[-35   0  12  19 -18  -5   6   3 -12 -16  -9 -20  15  39 -18  -2  30   9
 -13  -1  24  27 -16  -1  -9   5  65   3  10  15 100  12   9  -5  20 -13
 -31   9 -10  -1  -2  18  27   0 -17 -21 -11] : 4
[ -8   9   0  25  28  24   4  -5   3  12   9 -12 -26  10 -17 -14 -27   7
 -24  -3 -13  -5   0   3   5  -8 -24   0  13  18   6  26   1   8 -24   0
  14 -20  -1  22  12   9 -11  -8 -11  14  -9] : 7
[-59  -5   1  38  -4  29   7 -12 -12 -17  -3 -13   6  18 -16   3  32   3
   3  13   5   7  -9  -4  -4  14  53  13   8 -35 100  21  -9  -2  30  27
 -33  13 -21 -12   5  12  18   0 -16 -20 -18] : 4
[-12 -12   2 -34   4  24   5  -4   2  -8  -8  36 -19 -40  15   4  -1 -21
   3  35  24 -37  11  -2 -16 -18  25 -44 -10 -23   9 -19 -21  12  -1  28
 -28 -12   2 -19  -1 -12  -9 -15  26   6   4] : 1
[ -3   2 -10  -9  10  23  -2  16   7  19   6 -21  17 -18 -18  -1 -22   5
 -31  -6   3   6   2   2  15  -4 -42  32  18 -33 -16  30 -21  27 -31  -8
 -20  -2  -4  -3   7  16 -15  -9 -18  27   6] : 8
[ -7  13  -5 -31 -13   4  -7   9   3   8   1   7  12 -30   8   9 -23  -9
  13  18 -18 -29  28   2  17  -4 -29   7  19 -61  31 -15 -26  -8   2 -10
 -10 -11 -12 -19 -22 -12 -24  -4  -2   7  16] : 9
[-44  -7   3  11  12  24   4   4   7 -13   6  16 -11  -5 -13 -22   4  15
  11  10   1  36   6   6  43 -12  19  -7 -10 -31 -20 -20  -1  15  45 -71
   3  18 -14  -5  18 -22 -63  -3  11  21 -10] : 0
[ 15   6  -3 -36 -22 -25  -8  12   6  10   0   4  22 -17   4   5 -14  -1
  19   3 -12   1   9   1  20  -1 -37  20   7 -39 -40 -26  -1 -11   3 -50
  16   8   1 -16 -18 -17 -24   4   2  22  13] : 9
[-38  -1 -13  42   8  55  -3 -26 -12  -4   2 -10 -33  13   6   6  17   4
   7  29 -26 -33   1  -7  17   7  54  14   6  15  30  32   1   4  12  47
  15  16   0  16  -2 -44 -14  -1  28 -20 -28] : 5
[  0   5  21 -20  -2 -21   5   4  11  -8   1  40   3   5  28  -2 -31  -9
  24  -6   4 -24  25   5 -16   0  -9  -7  -8 -10  15 -33  14 -31  26  13
  -8 -14   6 -25  -9  21  14  -1 -10  -6  12] : 10
[-12  12  -6   6  24  27   1   7   7  17   8  -7 -11 -29 -11  -3 -42  -4
 -37   1  -8 -25  25   7  -2  -7 -31   6  26 -33  64  42 -30  13 -37  40
 -32 -35 -11   3   9  33   8 -13 -23   7  11] : 7
[ -6   5  19  -8 -22  -6   4   4 -15 -17 -14 -11  -2  38 -16  -3  31   2
 -13   9  30   8 -18  -3 -20 -17  40 -38   7  30  49 -22  17   5   5 -38
 -14 -10   1   5 -13  -2  12 -12   9  -4 -11] : 3
[ -5  10  -3  29  23  22   0 -11   1   9   7  -6 -41  11  -3  -9 -26   6
 -14   6 -23 -21   8  -3   5  -6  -4  -5  14  46  14  26  11  -4 -18  19
  24 -21   6  33   5 -11  -8  -5   2  -4 -13] : 6
[-12   8  18  -5 -18 -13   5   4 -13 -16 -14 -10   3  29 -12  -1  18  -2
 -15   5  26   4  -7   0 -25  -9  32 -35  13  12 100 -13   4  -2   4 -13
 -28 -23  -8   1 -11  17  34  -9 -10 -17  -1] : 3
[ -7  -2 -12 -12   2  27  -3  12   2  16   3 -26  22 -11 -24   0  -3   7
 -17   2   1  12  -9  -3  28  -2 -26  34  16 -56 -49  13 -20  34 -10 -43
 -12  15  -7 -10   1  -7 -47  -9   1  42  -2] : 8
[-29   1  -8   3  21  50   3   5  -1  15   7 -16   7 -17 -28  -4 -15   1
 -27   8  -2  -6   2   0  16  -8 -18  16  22 -74  19  26 -35  34 -13  -9
 -28  -8 -19  -6   8  14 -34 -17  -9  37  -4] : 8
[ -1   0  11 -35 -20  15   1   7 -11 -10 -16   3 -11  17   9   4  19  -6
 -16  26  38 -21  -6  -4 -12 -26  49 -38   4  37   3 -13   9  14  -1  -8
 -19  -5  13  -1 -16 -24  -2 -21  36  -5 -11] : 2
[ -8  -5  17   9 -22 -33   5   5 -11 -15 -10 -29  24  56 -26  -7  41  19
  -5 -19  33  61 -37  -3  -7   3  53   9  -2  49  15  -8  35  -1  17 -58
  -3  25   4   5   0  11  21   6 -16  -7 -17] : 3
[ -8   4  -8   1  18  20   1  11   7  18   9 -15   6 -17 -19  -3 -31   2
 -32  -4  -1  -5   7   4   8  -4 -35  20  20 -36   5  32 -23  22 -33   3
 -22 -15  -8   0  10  22 -13 -12 -20  25   7] : 8
[-41  -8 -11  32   1  30   0 -17  -8  -8   0  -9  -7  -4   4  11  23  -1
   9  18 -13 -15   1  -5   2  18  53  24   1 -15  65  32  -8  -2  18  61
 -14  16  -9  -3   3 -13  13   6  -2 -24 -12] : 5
[-30  -5   1  -2  13   3   1   7  13 -10   8  29  -9 -38   3 -14 -14   1
  11   9  -6  14  30   9  27  -7  -2 -14  -9 -45  26 -14 -22   1  28 -20
 -14  -6 -17 -14  17  -2 -32   0  -7   6  11] : 0
[-30  11  -3  45  24  54   0 -23  -9   3   6  -7 -54  17  -7  -8  -6   5
  -6  25 -30 -35   7  -2  13  -2  21  -8  16  38  26  24   6   0  -5  19
  28 -13   0  32   0 -32 -24  -9  22  -8 -26] : 6
[-42  -8 -11  36  -1  40  -1 -19 -10  -8   1 -13  -8  11   0   9  26   4
   7  18 -13 -14  -5  -6  10  16  63  27   0  -1  44  37  -3   0  19  49
  -5  25  -5   3   2 -26   6   4  10 -24 -20] : 5
[-21  -9   4 -27   2  40   5  -5  -4  -9  -8  28 -24 -32  11   3   8 -18
   0  41  26 -37   9  -4 -13 -23  38 -48  -6 -27  17 -18 -20  17   7  18
 -30 -11   1 -14  -4 -24 -18 -20  34   7  -6] : 1
[-34  18  13 -16  -1   9   3   0   5  -7   1  47 -12 -29  26   3 -42 -22
  26  28 -16 -68  55   7 -12  -4 -11 -29  15 -82 100 -24 -33 -38  22  41
 -30 -44 -19 -30 -21  18   9  -8 -17 -13  19] : 10
[  1   5 -11 -30 -16  -1  -8  13   3  13   1  -7  22 -21  -5   7 -11   1
   5  10  -9  -2   7  -1  26  -4 -27  27  14 -56 -31 -11 -17   8  -1 -41
   4  11  -5 -15 -17 -18 -37  -4   5  28   8] : 9
[ 13   9   8 -37 -19 -36  -4  12   9   3   0  21  16   4  19   1 -32  -4
  26   0  -9  -8  20   4   6  -1 -22   8   1 -11 -18 -35  13 -30   8 -22
  14  -2   7 -17 -20  -7  -6   4  -6   5  15] : 10
[ -6   6  -9  -7  19  20   0  12   8  18   8 -10   8 -33 -13  -1 -34  -4
 -32  -4  -5 -15  16   5   3  -4 -37  16  23 -51  37  36 -37  21 -34  26
 -33 -23 -11  -7   9  32   0 -10 -25  19  15] : 8
[-23 -14  -3 -27   7   7   4   7  14  -7   0  37  -7 -50  18  -6 -12  -8
   7  21  15  -2  20   4   8 -12  27 -23 -17 -18 -26  -8 -13   8  12   5
 -23   6   0 -16  12 -13 -20  -4  11   6   6] : 1
[  7   3  18 -11 -19 -17   3   3 -13 -12 -16  -4  -1  25 -10   0  25  -3
 -11   8  31   2 -15  -3 -24 -17  21 -42   3  27  37 -27  13   1  -1 -29
 -10 -12   5   3 -12  -2  17 -10   8  -2  -4] : 2
[-22 -15  -1 -30  10  13   5   2  11  -7   0  42 -11 -54  16  -4  -9 -13
   9  26  17  -9  18   2   3 -13  20 -24 -17 -29  -8 -14 -17  11  13  10
 -26   3  -1 -22  12 -10 -21  -7  14  14   7] : 1
[-20   7 -11  38  15  36  -4 -25  -7   2   4  -3 -42  10   6   1   0   3
   6  21 -33 -32   4  -4   6   2  23   2   7  29   6  22   5  -6  -4  37
  31  -2   4  27  -1 -39 -11   0  21 -16 -22] : 6
[  2   1  15 -19 -15   0   3   0 -13 -13 -15   4 -12  11  -7   0  25  -7
 -10  20  32 -11 -11  -5 -20 -22  31 -48   2  18  11 -25   7   9  -2 -21
 -11 -10   6   0 -13 -17   4 -15  26   3  -7] : 2
[ -7   9   0  25  30  24   4  -6   2  11   9  -9 -28  11 -19 -15 -27   8
 -21  -1 -14  -5   0   2   4  -7 -19   0  15  21  -1  24   3   5 -21  -6
  15 -20  -3  22  12   7 -13  -8  -8  16 -11] : 7
[-25   2  13   6 -19 -25   4   6  -8 -15 -10 -16  17  28 -14   0  23   6
 -11  -7  25  24 -12   1 -19   3  38  -8   6  12  95  -1   9 -12   9  -7
 -31  -4  -8  -3  -3  26  39   1 -26 -21   1] : 3
[-30   1  14  14 -18 -13   5   4 -11 -16  -9 -16  15  28 -16  -1  23   4
 -13  -1  22  19  -9   1 -18   5  50  -7  10   3 100   2   5  -9  14  -2
 -33  -2 -11  -7  -2  26  37   1 -25 -23  -5] : 3
[-11   1  20   1 -20 -21   6   3 -14 -17 -13 -22  12  51 -27  -7  38  13
 -10  -8  32  46 -32  -3 -15  -6  45 -17   4  35  40 -18  27  -1  16 -62
  -7   7   0   6  -7  10  16  -4  -6  -3 -15] : 3
[-15   8  -1 -21 -16  10  -4   8  -1   5  -1   1   7   2  -4   1 -10   2
  17  19 -11  -9  14   0  28  -9  -7  13  15 -53 -10 -25  -8  -3  18 -53
   5   7  -6 -13 -20 -29 -46  -6  13  23  -3] : 9
[  4  10   9 -30 -15 -27  -2   8   6   0   0  23   9  -1  18   0 -27  -3
  30   7  -8 -13  21   5   7  -4 -15   2   2 -19  -1 -36  10 -30  17 -29
   9  -5   1 -18 -19  -7 -13   1  -4   7  10] : 10
[  0   1 -10 -15   8  15  -3  13   6  20   5 -16  21 -28 -14   4 -21   0
 -22  -3  -3   2   5   1  12  -1 -47  26  16 -64 -12  18 -33  25 -26  -1
 -21  -4 -10 -13   6  14 -16  -7 -15  32  13] : 8
[-33   3  12  19 -14 -16   5   1  -8 -16  -8  -8  12  12  -9   4  15  -3
  -9   3  15   3   3   2 -25   9  38 -14  11 -22 100   9 -11 -15  10  25
 -45 -15 -18  -9  -3  38  47   0 -34 -27   6] : 3
[  6 -11   6 -35  -2  15   5  -4  -3  -8 -11  25 -15 -23   8   3  16 -16
   4  27  27 -25  -1  -5 -18 -21  18 -46 -11  -5 -24 -28  -5  14   0   3
 -13  -6   7 -12  -5 -18 -11 -16  30  19  -3] : 2
[ 18   7   4 -36 -26 -40  -6  14   9   6  -1   3  21   9  11   0 -16   6
  24  -4  -3  13   5   1  22  -3 -22  28   0   5 -68 -33  22 -18   9 -61
  27  18  13 -12 -21 -25 -24   5   5  15   7] : 10
[-33 -16  -2 -21  10  29   6  -1   7  -7  -2  37 -18 -48  11  -4  -3 -13
   9  34  17 -16  13   0   2 -17  28 -32 -14 -33  -4 -14 -19  19  18   5
 -33   4  -4 -21   9 -19 -28 -12  23  12  -2] : 1
